Below is a small trained network, with its code and all its weights. Each question gives an input and a class and asks what happens when units are switched off, that is, made to give their printed mean instead of their output.

import numpy as np


def w(rows, s, z=0):
    codes = np.array(rows[::2]) - 128.0
    scale = np.full(codes.shape[1], s)
    scale[-1] = z or s
    return codes * scale


def f(y):
    return np.maximum(y, 0)


def log_softmax(a):
    a = a - a.max(-1, keepdims=True)
    return a - np.log(np.exp(a).sum(-1, keepdims=True))


def net(x, mask):
    res = np.array(x, float).reshape(1, 6) / 4 @ E
    y = f(res @ A[0][:, :-1].T + A[0][:, -1])
    res = res + np.where(mask, y, B[0][:, -1]) @ B[0][:, :-1]
    return log_softmax(res[-1] @ U[:, :-1].T + U[:, -1])


A, B = {}, {}
E = w([
[126,128,127,130],'x0',
[124,127,129,130],'x1',
[64,204,90,194],'x2',
[31,21,87,91],'x3',
[107,214,95,7],'x4',
[125,125,125,128],'x5',
],0.011)
A[0] = w([
[138,136,59,24,69],'neuron 1',
[6,64,103,136,54],'neuron 2',
[69,163,23,210,65],'neuron 3',
[57,44,1,85,4],'neuron 4',
[26,190,65,181,66],'neuron 5',
[40,193,135,25,108],'neuron 6',
[189,46,174,52,27],'neuron 7',
[20,177,204,180,229],'neuron 8',
[163,81,75,95,197],'neuron 9',
[93,84,112,230,112],'neuron 10',
[90,54,172,236,43],'neuron 11',
[83,148,105,136,202],'neuron 12',
[239,200,152,155,151],'neuron 13',
[177,45,111,166,76],'neuron 14',
],0.01,0.0037)
B[0] = w([
[197,138,71,143,192],'neuron 1',
[95,212,112,189,209],'neuron 2',
[86,88,217,40,192],'neuron 3',
[57,243,84,124,212],'neuron 4',
[204,115,188,86,196],'neuron 5',
[205,91,116,167,214],'neuron 6',
[112,131,255,75,199],'neuron 7',
[123,25,117,80,197],'neuron 8',
[101,99,181,161,175],'neuron 9',
[198,148,112,110,203],'neuron 10',
[178,189,108,103,215],'neuron 11',
[92,66,163,131,168],'neuron 12',
[51,167,144,200,247],'neuron 13',
[192,148,93,116,187],'neuron 14',
],0.0087,0.012)
U = w([
[143,70,211,88,108],'0',
[161,73,119,161,246],'1',
[114,152,133,194,74],'2',
[250,94,70,146,73],'3',
],0.012,0.013)

Each question gives the input, the list of numbers given to net, and the class t.
The units are the neurons (one row each of A and B). Each row of codes is followed by its name. A weight is (code - 128) times the scale printed after its matrix; where a second scale follows, it is the last column's (A, B and U).
mask holds one flag per neuron, in row order. A switched-off neuron (its flag False) gives its mean, the last column of its row in B, instead of its output. The means were averaged over made-up inputs and are rounded, as every weight is.
A unit's drop is (log p(t) with every unit on - log p(t) with that unit switched off) / (log p(t) with every unit on - log p(t) with every unit switched off).
The circuit of an input: a set's keep is (log p(t) with only the set's units on - log p(t) with every unit switched off) / (log p(t) with every unit on - log p(t) with every unit switched off). Starting from the 12 units with the biggest drops (on a tie, the unit counted first), units are removed one at a time, each time the one whose removal leaves the highest keep (on an exact tie, the one counted first), for as long as the keep stays at least 0.8.
units of the circuit, in order: the units of the circuit, biggest drop first
unit that matters most: the unit with the biggest drop
top k neurons: the k neurons with the biggest drops, biggest first
drop of u: that unit's drop, to one decimal
input [-5,0,8,0,-6,1], class 0: units of the circuit, in order -> neuron 3
input [-4,-7,7,-7,-3,-5], class 0: top 2 neurons -> neuron 3; neuron 8
input [8,-2,-2,-2,4,2], class 3: units of the circuit, in order -> neuron 3; neuron 1
input [-6,0,-3,5,2,6], class 2: units of the circuit, in order -> neuron 4; neuron 2
input [-8,-3,2,0,-4,-7], class 3: top 4 neurons -> neuron 13; neuron 7; neuron 10; neuron 11
input [-2,6,4,-5,-8,7], class 3: top 2 neurons -> neuron 10; neuron 11
input [8,0,-1,5,4,5], class 2: top 2 neurons -> neuron 4; neuron 2
input [0,-1,6,3,-5,-5], class 0: top 2 neurons -> neuron 3; neuron 5
input [-3,3,-5,-1,-7,5], class 3: units of the circuit, in order -> neuron 14; neuron 11
input [2,5,-1,2,6,3], class 3: units of the circuit, in order -> neuron 1; neuron 6
input [-8,4,-3,-3,-7,6], class 3: units of the circuit, in order -> neuron 14; neuron 11
input [-6,-4,5,4,6,5], class 3: top 2 neurons -> neuron 6; neuron 1
input [-8,4,5,-3,2,7], class 0: units of the circuit, in order -> neuron 3; neuron 5; neuron 2
input [3,5,4,8,1,7], class 2: units of the circuit, in order -> neuron 4
input [-1,-2,-4,-6,-5,0], class 2: top 2 neurons -> neuron 13; neuron 8
input [-5,2,5,1,3,5], class 0: units of the circuit, in order -> neuron 3; neuron 5
input [1,1,3,-6,-8,-6], class 3: top 2 neurons -> neuron 10; neuron 11
input [1,0,-3,-1,-5,1], class 3: top 3 neurons -> neuron 14; neuron 3; neuron 11
input [-7,0,-4,-6,6,7], class 2: drop of neuron 4 -> -0.5
input [8,8,8,1,7,2], class 0: unit that matters most -> neuron 3
input [-1,-6,2,7,2,-8], class 2: drop of neuron 4 -> 1.0
input [-6,6,-6,8,-7,2], class 2: drop of neuron 7 -> 0.1
